Rows near named flat spaces through zero
tb-gd: [ 10  23   1 -23  -1  11  -4  17 -19   3  20  14  21  12  -9  33  21  12
 -17   5 -13   0   2   3]
tq-hl: [  3  21 -24  -3 -11  51   6  -2  28 -21  17   8  21 -17  17  45  15 -21
   7  14 -17  29  17   1]
nh-bf: [ 33  17  -1 -11  28  -8  -8  15 -46  -2  15 -17   4   3 -15  18 -12  -6
 -22 -20  25 -25  -1 -18]
jd-dh: [ -1 -23 -19  29  -4   2  31 -28   6  -1  11 -12   5 -13 -10  19  -7 -34
   5  22  -7 -28  32   7]
sg-fq: [-2  7  0  6  1  2 -4  0  2  0  8 16  7  6  5 15  5 16 -7 -1  3 12 -5  6]
nh-bf: [-23   7   7  23 -15   8   1   0  11   5   3  37  19   3  26  14  10  36
   2  18  -5  27 -14  15]
sg-fq: [  1   2  -4  13  12 -11   8 -20  12  -4  34  20  16  17 -14  37  -3  14
 -36  -4  21 -12  14  20]
sg-fq: [-20   4   9 -17 -26   6  19  15  21   6 -24   4   2 -18  15 -33  22  -8
  22  -2   0  23   8 -18]
tb-gd: [  5 -13 -16  52  -5   0  42  -1 -46  15  -8  -8  12 -36  15  13   1 -31
  30  17  13 -14  22 -29]
tq-hl: [-11   6  10   4  -6  -2  17   1   7  -2   1   6  16  -6  11  -6  -6   5
 -10   5  20  -7   6  -4]
sg-fq: [ -4   6  12  -5  -6  -4  -4  19 -18   9 -17   3   0  -4  11 -20   5  12
  11  -1   0   8 -15 -12]
jd-dh: [ 10 -22 -13  -3  15 -17 -29 -15  14   2  -6  -7 -43  16 -22 -12   5  -2
  12 -31  -9  22 -10   9]
nh-bf: [  8  14   2  -1  12  -2 -12   3 -11  -1  20  15  10  15  -4  26   0  22
 -23  -6   9   1  -8   8]
pq-sf: [-24 -25   7  13 -24   2   5 -14   9   9 -13  -1  -1   3   3 -17  -4   4
  18  47 -49 -18  -6  26]
tb-gd: [ -4 -20   2  -3  -7 -14 -28   5 -16  24 -17  12 -28  21 -13 -14  26  24
  26   1 -46  23 -26  14]
pq-sf: [-10   4  13 -21 -19 -34  59  29 -10  27 -26   3   4 -29  -4 -48  44 -23
  15 -44  59  12  39 -58]
jd-dh: [  2   3   1  19   3 -11  25  -4 -26   9  23  12  28   3  -8  31   0   6
 -22  14  14 -30  17   3]
tq-hl: [ 27   5 -26  29  28  23 -22 -23 -13 -19  41   0  10  12  -6  71 -24   0
 -22  15 -12 -14  -3  26]
pq-sf: [-28  -4   9  27 -15 -18  26  -7  18  15   1  39  15   0  15  -1  18  27
  -2  -3  27  22   7   3]
nh-bf: [ 13   3  -3  23  13   5 -12   9 -34  -1 -11 -11  -6 -13  19  -2 -19  -1
  15  -2  10   3 -19 -17]
sg-fq: [ 16   6   0  28  24 -32  13   0 -47  17  28  22  17  12 -13  38   3  22
 -30 -18  43 -17   7  -6]
nh-bf: [-20  -1   5   5 -22   3  22   2  13   8  -8  14  12 -10  12  -8  16   1
  11  12  -3  10  10  -2]
tb-gd: [-35 -32  10  23 -22  -1  15 -43  42  -6   9  -1  15  14  -4  -5 -32   7
 -15  68 -44 -53   6  56]
jd-dh: [  1  21  19 -16  -1   4 -32  32 -33   9 -11  14   3  13  14  -6   6  40
   2   3 -16  18 -41  -1]
pq-sf: [-13 -28   2   2 -22 -10   8   5 -13  24 -35 -10 -22  -9  -3 -39  19 -12
  43  15 -37   4  -3  -7]
pq-sf: [-33 -10  10  32 -17 -10  15 -16  25   9   2  35  15   6  17   1   3  32
  -3  20   3  11  -3  22]
tb-gd: [ -2  -9  -2   0  -9   0  -6  11 -11  11 -24  -4 -18  -8   6 -22  14  -5
  33  -4 -16  22 -10 -12]
jd-dh: [ -8  -2   2 -23  -3   9 -30   2  41 -12 -23  -6 -30   2  10 -36  -1   2
  18 -20  -9  38 -20   1]
nh-bf: [-10 -24   1 -11 -12   2   0 -13  25  -6 -22 -30 -22  -6  -6 -39 -14 -26
  19  16 -29 -18   2   7]
tb-gd: [  6  11  -1 -22 -13  12 -10  30 -32  17 -11   9  -1   0  -1   5  38   5
  24   2 -34  27 -10 -12]
pq-sf: [  7  25   5  18  39  21 -65 -20  37 -46  25  10   0  24  31  25 -66  50
 -45 -11  29  16 -52  35]
sg-fq: [-24  -4  49 -23 -12 -61  45  15 -14  24 -14  -2  18   5 -16 -64  -6  17
 -33  -6  49 -59  14 -15]
pq-sf: [ 25   0 -29 -10  -7 -14  46  22 -55  39  10  10   3 -15 -38  38  80 -40
  24 -30   3  18  54 -43]
nh-bf: [  7  11   8 -11  -2  -5  23  19 -31   7  -2 -10  17 -12  -3  -4   3 -13
  -5   1  16 -24  14 -23]
nh-bf: [-12  -5  11   5  -5   6 -19  -8  10  -6  -3   2   0  12   9  -7 -20  21
  -4  27 -26 -10 -23  26]
tq-hl: [-15  -1  20  50   8 -15  29 -13  -4 -11  -4  -6  25 -21  35 -20 -58   8
 -20  15  62 -41  -2  -9]
tb-gd: [-14  19  10 -44 -29  38   2  24  31 -15 -26 -15   7 -22  23 -34   8 -20
  21  15 -24  17  -1 -14]
sg-fq: [-11  -9  -8  -6 -14  -5  43 -15  36  -2   5  -3   7 -14 -12  -5  15 -34
  -3  -7  19  -8  45  -8]
tq-hl: [ 30  -4 -29   0  16  38 -42 -12 -13 -19  13 -28 -17   7 -11  40 -18 -22
  11  24 -60  -8 -15  22]
pq-sf: [-20  -1   6   6 -22 -12  47  -3   8  15   9  23  29  -6  -4   7  25  -1
  -9  11  14 -10  33  -2]
jd-dh: [  6  10   4  -5  -1   5   3  15 -24   3  -2  -3   9  -6   4   3   2  -1
   1   5   0  -6  -2 -11]
jd-dh: [-18   4  21  15  11 -37 -13 -14  13  11  31  54  15  45  -9  23   2  73
 -50 -10  25   5 -18  38]
tb-gd: [  9  25  -3 -21  -7  26  12  31  -5  -9 -20 -15   4 -35  24 -16  10 -30
  22 -20  23  26   8 -45]
jd-dh: [ -7  13  13  -3   3 -13   3   2   6   1  13  20  15  12   0   6   1  26
 -27  -9  25   0  -1   5]
tq-hl: [  3   8 -19  -3  -4   7   5   2  14   6  12  27  -1   0  -4  30  43  -2
   9 -26   5  49  17  -7]
sg-fq: [  8 -20 -32   6   7   5  30 -47  51 -21  33 -18  -1  -3 -33  34  -6 -52
 -20  -2   7 -28  56  17]
tq-hl: [-12   3  19 -57 -22 -13  -1  23   6  18 -13   5  -5  17 -23 -32  38   9
   1  -5 -29   4   1   1]
tq-hl: [  4   5  10 -45  -6   1 -18  10  -6   4   9  -4   2  26 -28   3  13  10
 -16  15 -44 -21  -6  21]
[-10 -22  -2  23  -5   3 -28 -11   1   6 -17   3 -23   9  10 -12  -7  17
  27  20 -42  16 -30  22] : pq-sf
[-18 -12   8 -14  -8   4 -11  -6  55 -18 -38 -24 -31 -14  19 -66 -22 -15
  23 -15   8  19 -12  -7] : tb-gd
[-20   2  12  14  -4 -10   9 -14  24  -1  18  29  21  14   6  12  -5  31
 -27  10  15  -4   1  23] : jd-dh
[ -3   3  16 -28  -5  -7  -7   7  -6   4   3  -4   6  18 -16  -9  -1  11
 -18  15 -21 -28  -6  14] : tq-hl
[ 18   7 -26  37  16  -8  26  -6 -27  12  32  28  16  -6  -7  62  27  -4
  -8 -25  40  19  29 -15] : sg-fq
[  8 -13  13 -19   5  -3 -26   9 -22  -3 -29 -44 -25   1  -5 -47 -34 -11
  14  16 -31 -35 -27  -1] : sg-fq
[ 47  13   0 -27  30 -19 -44  46 -98  26 -10 -13 -28  16 -26   3  22  12
  13 -37 -12   8 -34 -30] : jd-dh
[-19  11  10  -2 -14  -7  21   7  15   9   2  29  19  -2  10  -1  23  18
  -7  -7  22  19  10  -5] : sg-fq
[ 19   1   2 -20  16  -7  -9   3 -17  -6   5 -27  -7   6 -20  -4 -17 -14
 -15  -6   1 -33   0  -3] : nh-bf
[ 10  10  -1  20  18  -5 -18  -2 -21   2  24  23  10  19   0  38  -5  33
 -22  -3   8   4 -16  14] : sg-fq
[  6  40  15 -54  25   7 -21  -8  68 -46  40   0  18  26 -10  12 -33  16
 -79 -34  53 -13   4  19] : tb-gd
[ 20   0  -3  -1  20 -25  -6   5 -35  14  13   4  -7  15 -25  16   9   8
 -14 -24  15  -8   1  -5] : jd-dh
[ -7  -7   5 -14   0  -2 -17  -1  36 -11 -28 -16 -30  -7  10 -49 -12  -7
  16 -25  12  24 -14  -9] : tb-gd
[ 31   1 -23  -2  29  -5 -34 -12 -23   6  45  19  -8  41 -42  71  21  19
 -26 -13 -25   5  -3  30] : tq-hl
[-17   2  23 -35 -11 -59  19  20   1  42   3  48  -2  30 -35 -19  68  40
 -19 -51  31  29  15  -8] : tq-hl
[ 27  -4 -11  21  38  -3 -40 -23 -23 -13  34  -7  -6  30 -20  47 -38  17
 -33   8 -12 -32 -21  34] : sg-fq
[  3 -31 -24  36   4 -12  37 -41  12   1  21  -9   1  -6 -24  27  -6 -36
  -5  11   6 -34  44  11] : jd-dh
[-18   0   5 -18 -11  15 -20  -3  56 -17 -21  -2 -19  -2  18 -36  -5   3
  14 -10  -7  35 -16   6] : jd-dh
[ 12  32  22 -35  15 -16 -23  37 -27   7   1  15   3  17  -2  -8  12  36
 -23 -39  31  17 -24 -18] : jd-dh
[  8   5  -2 -15   2   0 -14  19 -10   6 -18  -2 -19  -5   4 -17  17  -1
  21 -26   2  32 -12 -21] : tb-gd
[-11   9  16 -18  -8 -17  14   8   4  10   9  19  16  12 -10  -2  17  19
 -22  -5  13  -6   8   3] : tq-hl
[ 13  10  -7 -21   1   8  26   9   3 -11  -5 -27   3 -27  -3 -11   1 -45
   2 -20  30 -10  30 -34] : jd-dh
[ 14  20  12  16   3   1  24  37 -75  11 -17 -16  24 -33  26  -9 -14 -10
  12   9  30 -25  -5 -47] : nh-bf
[-16   3  -4  -2  -9   7  12 -20  52 -11  22  22  15   9  -2  21   8   6
 -21   2   6  10  19  22] : sg-fq
[-22  -5  17 -37 -14  -4 -10 -20  51  -6  21  11   9  39 -27   0   0  24
 -38  27 -40 -27   2  53] : nh-bf
[ 26 -16  -7   8  23 -23 -49   9 -63  27  -2   4 -35  31 -26  14  14  29
  15 -11 -40  10 -38  11] : jd-dh
[ -1 -12  -1  15  -3 -11  -3  -8 -26  20  17  19   8  23 -18  30  14  22
  -6  26 -35 -16  -4  27] : tb-gd
[ 24 -23 -27  -2  21  -2 -19 -17  15 -11 -11 -35 -48  -6 -20 -14  -8 -42
  23 -36   1  13   6 -11] : nh-bf
[ 17 -15  -9  11  26 -38  -5 -16 -16  14  21   8 -17  24 -37  21   8   8
 -20 -31  19  -8   9   8] : jd-dh

Rows near named flat spaces through zero
zd_rc: [-31  -8   8  -9 -13  16 -18 -14  45 -24 -17 -17   1 -21 -13   1 -17  -7
  19  36  13  -1 -18  -4]
zn_fg: [-23 -15 -10 -38  15   2   4  -9  51   1   8   6  -2  11 -34  25 -25  -2
 -10  10 -54   3  11   1]
zn_fg: [ 16  -1  11  -9 -25  19  -9 -26  23   9   6  -3  18   8  -7 -11  -9 -25
  52   4  -7  -4  45   9]
zn_fg: [ 24 -20 -20 -38  -9 -23   3  14  17  14   5  40 -12  33 -33   1  12  17
  14 -15 -32  10  -1  21]
zd_rc: [ 45  -6 -10   0 -24  25 -20  13  -3 -33  -1  45 -12  -3 -37  -4  20  11
   0 -21 -15  29  -4  -1]
jf_fm: [-17   4 -19 -16  -9 -26  16  -9   3 -14 -19  -9 -20   2   6 -20   8  23
 -22  11   4   9 -17  -2]
tc_sl: [  8  12  -1 -28   8   4  -5 -13  11  30  -4  25   4 -10  -1  30   2  -7
   6   2 -16   1  20   4]
zd_rc: [ -2 -14   7  38  10  -8  23   3 -28  -6  -3  -7 -24  -1 -22 -24   0   4
  -7 -19   9 -10 -31 -21]
zd_rc: [ 65   6 -20 -23 -29  18 -24   9  10 -32  -8  72 -17  -1 -22   4  31  15
  -8 -24 -16  38  23   9]
jf_fm: [-30   3 -20 -45  11 -27   3  10 -28  12   4  -7  -5  -3   1   5   6  19
 -25  -2 -42  -9 -16   1]
hp_rl: [ 15  20  14   9 -21  35 -36  -5  -1 -31 -11  11   7 -38  24   3  10 -15
   8   9  32   3  17  -3]
zn_fg: [  9  25  19  -5   5  -8 -52   3 -18 -35 -25   3  12 -48  29  -4  -1 -22
   8  -8  29 -23  30 -16]
tc_sl: [ 22 -13  21  70   8  39  22  16 -79  36  34  -3   4   0 -29  -2  12  -8
  15 -37  -7  -7 -38 -17]
jf_fm: [ -4  -1 -12 -31 -30  20 -27  33 -24 -60   2  48 -52 -38   5 -11  38  19
 -42  -9  -6  -5 -30   3]
zd_rc: [  8  13   7 -27  17 -16 -59  -9  20 -45 -59  31  -5 -65 -34  17 -10  -8
   8  -2   6  -1  -2 -35]
hp_rl: [-22 -30   3  30  16 -17 -12  49  20 -43  12 -28   9  23  -2  -6 -19   9
 -17   6  23  -4 -41   6]
jf_fm: [ 22 -16  13  30  15 -28  -9  19  -1 -35   5  -7   1  20  -8 -31 -18 -16
   7 -34  10 -19  26  -9]
zd_rc: [-67  -9  -1 -27 -37  25  11 -37  32 -35 -13 -30 -38 -32 -11 -31  -8   1
   0  45  -7 -13 -28 -11]
tc_sl: [-46   2  -6 -18   7  -6 -18  20 -14 -14  -1 -29  10 -20  16  10  -2  14
 -22  23  -2  -7 -40  -1]
zn_fg: [-19  18   7  17  17  -2 -14   6 -18 -26 -13 -18   2 -33  29   5  -3  -1
 -33   5  25  -8 -10 -18]
tc_sl: [ 44  -6  10  47 -11   8   4  -4 -22  -2 -15  18 -10  -3 -28 -21  14   0
  26 -22  30  13 -17 -14]
jf_fm: [ 10   6  -9  -3   5 -34  -3  -2  34 -21 -30   8  -7   7  12  -5  -2  11
 -12   7  32  13   7   2]
hp_rl: [ -9 -14  11  21 -22  69 -19  40 -14 -13  42  10   2 -11   8  22  17   0
  -9  12   5   3 -41  18]
hp_rl: [ 12  -2  18 -23  -6 -28 -30  23  14   7 -10  35 -11  -9  36   2  14 -16
  35   0  52 -35  13  26]
zn_fg: [-31  -6   1  13   1  16 -10   1  42 -57  -2 -28   0  -7   2  -4 -24  -1
 -30  24   7   7  -7 -10]
tc_sl: [  4  14  -7   8 -18   4   2  10 -37  12   1  -6   6  -2  32  -4  27  17
  -5   8  26  11 -22  12]
jf_fm: [  7  -7   6  14  29 -10  -5  34  -1 -21  21  16  -8   9  15  10  -7  -8
 -37 -26  -1 -17  16   2]
hp_rl: [ -4   6  -9 -31  23 -64 -30  24   4 -18 -24  -5  14   2  21  -1  -7   8
  -6  -4  11 -11  10   4]
zd_rc: [-20  17 -17 -84 -52 -29 -13 -28  -5 -23 -27   9 -37 -27  26 -48  26   7
  17  13  -8 -23  27  11]
zn_fg: [ 28  12 -21 -43  -3 -46 -37   5  34   0 -24  -5  52  29  10   8  -7  11
  31  10   0  27  37  22]
tc_sl: [ -2   6 -19 -39  11 -24 -11  10  31  35  -2  -3  40  28  14  38  -4  15
   8  24  -9  21   5  28]
jf_fm: [  9  11  -7 -10  23 -63   4  -6 -12 -14 -38  11 -24  -9   3 -21   1   9
 -19 -24  12 -11  12 -20]
hp_rl: [-10  -3 -10 -44 -12 -31  14  -2   6  10   1  16 -29  12  15 -18  12   5
   1  -3  -9 -21  16  18]
hp_rl: [  0  10  21  17  -8  24 -25  -3  -6  -2 -12  -1   9 -34  16   9   5 -15
  23  14  39  -8 -10  -4]
zd_rc: [ 15 -10   6  43  -6   4   7  -2  21  -3 -11 -13  11  17 -12  -8  -6   3
  21  10  39  21 -21  -1]
tc_sl: [-22  -6   0 -37   9 -18 -16   6  13 -13  -3   6 -10 -12  -6   3 -10  -6
  -2  -1 -21 -23   7  -1]
hp_rl: [-27 -10   2   8 -21  36  22  -8 -13  11  19 -14 -14  -4  -8  -8   7   4
   2  15 -10  -2 -33   2]
tc_sl: [  7  -5  19  37   4  12   9 -19 -13 -20 -10   1 -24 -22 -28 -24  -8 -17
   4 -21   6 -13   1 -32]
jf_fm: [ 28   1   5   1  35 -14 -15  36  -1  18  34  12  35  32  23  30 -12 -17
  -8 -28 -15 -11  49  20]
jf_fm: [ -2   7   4  22   3  22  17   4  -1 -23   1  31 -46 -21  21   6  16   4
 -54  -4  24  -2 -12  -7]
tc_sl: [-40  -4   5  -7  14  34  -2  19 -27   9  35 -12   3 -18   3  28  -4  -4
 -28   5 -38 -18 -24  -2]
zd_rc: [-19 -12   4 -42   2  -4 -12  11  24 -22   3  39 -43 -21  -4   5   1  -9
 -16  -5 -16 -32   6   4]
jf_fm: [-43   5   0 -18  37 -22   4  -9   3   0 -35  10 -35 -47 -14  25  -7  10
 -39  11  -2 -15 -43 -29]
jf_fm: [ 23   6  -7   4  14 -11   0  19  39   7  14   9  25  41  39  26  -5   1
 -19   4  18  18  36  29]
zd_rc: [-13  -3   6  54  15  10  29 -21  -4  -1 -14 -32  -4  -5 -21  -7 -14   5
 -12   8  18  14 -35 -29]
zn_fg: [-13  23  -6  -7  14 -17   4 -15  -9  26 -11 -30  29  -1  28  13  -7   3
  -5  15   3   6  11  -2]
hp_rl: [-14 -28   5 -15 -25  -4 -14  43 -10  15  22   5  -3  15   7  -8  19   7
  39  10  18 -22 -45  36]
tc_sl: [ 20   6   4   4   2 -20  29 -35  19  11   1  -2  -9  26   9 -26 -14 -20
  11 -18  -3 -11  67  -1]
hp_rl: [ -3  10  -5  -5 -16 -17 -23  -7  10 -52 -24 -22   5 -11  13 -31  -6   2
  -2   8  18   5  15  -9]
hp_rl: [ 44 -18  18  49  10  33  25  -2  25  26  22  35  -6  28 -27  17  -5 -18
  15 -21   8  10  15   4]
zd_rc: [-33 -17 -11 -21 -36  52  12 -10 -30 -51  18  13 -62 -36 -52 -32  16  12
 -35  -9 -66  -6 -36 -25]
zn_fg: [ -3 -12  -2  25  25  25  31   5   1  45  25   1  10  22 -25  39  -7   7
 -15   1 -24  18 -29   1]
zn_fg: [ 10  -1  24  25  13  -3  -8 -10  -5  30  -9 -14  25  -5  -8   4 -14 -22
  48  -2  23 -13   4  -8]
tc_sl: [-38 -17  -1 -22  18  -6 -18  53 -52  23  36 -17  19  -1   0  21   4   9
  -4  -4 -36 -27 -49  13]
zn_fg: [-14  11 -16   9 -19  26  22 -10   4 -12  15 -26   4  14  28  -6   5  14
 -35  22  -2  25   2   8]
[ -6   5 -10 -53  -5 -33 -23  -4  36 -19 -26  19 -11  -9   9  -1   0   3
   3  11   2  -7  19   9] : tc_sl
[  0  -7   5  16 -42  61   8  -9 -10  12  31 -14  12   8  -5  -8  10  -6
  28  15  -9  12  -8  13] : jf_fm
[-17   0  10 -16   6 -13 -10   6 -40  -1  -3   5 -20 -31  -1 -12   7  -8
   2 -16 -10 -36  -9 -13] : tc_sl
[-23  24  -3 -11  -2  -3   8 -21 -20   2  -6 -23  -2 -19  35  -8   3  -1
 -20  11   2  -9  15  -7] : zn_fg
[ 21  17  -8 -13 -32  13 -40   0  28 -50  -5  -9  31   3  29 -11  -1  -4
   6  14  12  23  46  14] : zn_fg
[ -6 -10 -11  13 -11  27  57  -4 -27  38  33  13 -33  22  -9  -2  22  18
 -26  -7 -24   8 -29   8] : zn_fg
[  5   1 -20  -1 -25 -18  26  -3 -10  10   0 -14  -3  32  18 -28  18  24
   1   8  14  18  -9  17] : zn_fg
[ 13  20   1  -2  -6  37 -14  -6 -10 -10   4  18   3 -25  12  18  10  -6
 -19  -2  -9  11  20  -5] : hp_rl
[-26  10  -4   9  20  -9  56 -21   8  36  14 -14 -19  20  38   8  -5   2
 -42   9   3  -8  14   5] : zd_rc
[ 24  21   1  -6  34 -48   8 -16 -20  39 -20   7  11   3  11   7  -4  -7
   5 -25   0  -9  39 -10] : jf_fm
[ -9   8 -10 -21   8 -21  12   2 -26  13  -5  11 -19  -9   9   1  14  12
 -23  -8 -11  -9  -9  -2] : zn_fg
[  2  -5   7 -20 -16  -4 -18   7 -16 -33 -10  34 -43 -33  -8 -25  17  -6
   3 -18   3 -28  -3  -8] : tc_sl
[-21   2 -12 -25 -10 -13 -14 -12  43 -21 -44   3 -11 -21 -10   6   0  19
   0  37  24  19 -35  -3] : jf_fm
[  3 -11   4   4   5 -14  10  14 -11   0   8  14 -22   7  -1 -11   5  -1
  -4 -18   3 -18  -4   2] : zd_rc
[-19  11   8  12  18  49  27 -21 -36  63  17   2   2 -26 -14  45   5  -4
 -12   7 -31   2 -28 -15] : hp_rl
[-24  -7   8  17  -3  40  14  -4   0   6  17  -7  -9 -11  -5  12  -2  -3
 -11  14  -5  -2 -25  -3] : jf_fm
[ -2  -5 -13 -12 -23 -19  -4  -9  25 -17 -19 -20   9  16  -7 -24  -3  14
  22  20  12  18  -7   7] : jf_fm
[  8   5  -1  11   5  12  -8   3 -17   3   4 -10  23  -2  -9   9  -2   1
   1  -4 -12  13  -4  -7] : zd_rc
[ 28   8  16  42   7  17 -26  -1  10 -24 -16  -5  27 -13  -4   8 -12 -13
  12  -2  32  16   9 -15] : hp_rl
[ 20  13  26  33   7   5 -12  -7 -33  30  -7  -9  25 -18  13   3   1 -22
  39  -8  33 -13   9  -9] : zn_fg
[ 32  14  -5  14 -44  48  -4 -19  35 -44 -21  43 -33 -21   7  -4  26   9
 -17  16  40  39   2   2] : tc_sl
[ 29  -4  -1  23 -29  -5  22 -23 -17  33  22 -50  47  58  -2 -45  -8 -10
  64  -9 -10  11  43  14] : jf_fm
[ 14   8   5  32 -23  26  20 -20  -2 -25   1   2 -25  -4  14 -28  10  -4
 -15  -4  23   7  15  -7] : tc_sl
[-17  -7 -17 -19  12  19 -23  65  -4 -45  44  18  -4   5  27  31   9  17
 -77  -5 -30   2 -13  21] : hp_rl
[-47  -1   2   3  27   0  10 -20  39 -20   2 -48  12   0  -1   7 -43 -11
 -28  21 -21  -5  14 -18] : tc_sl
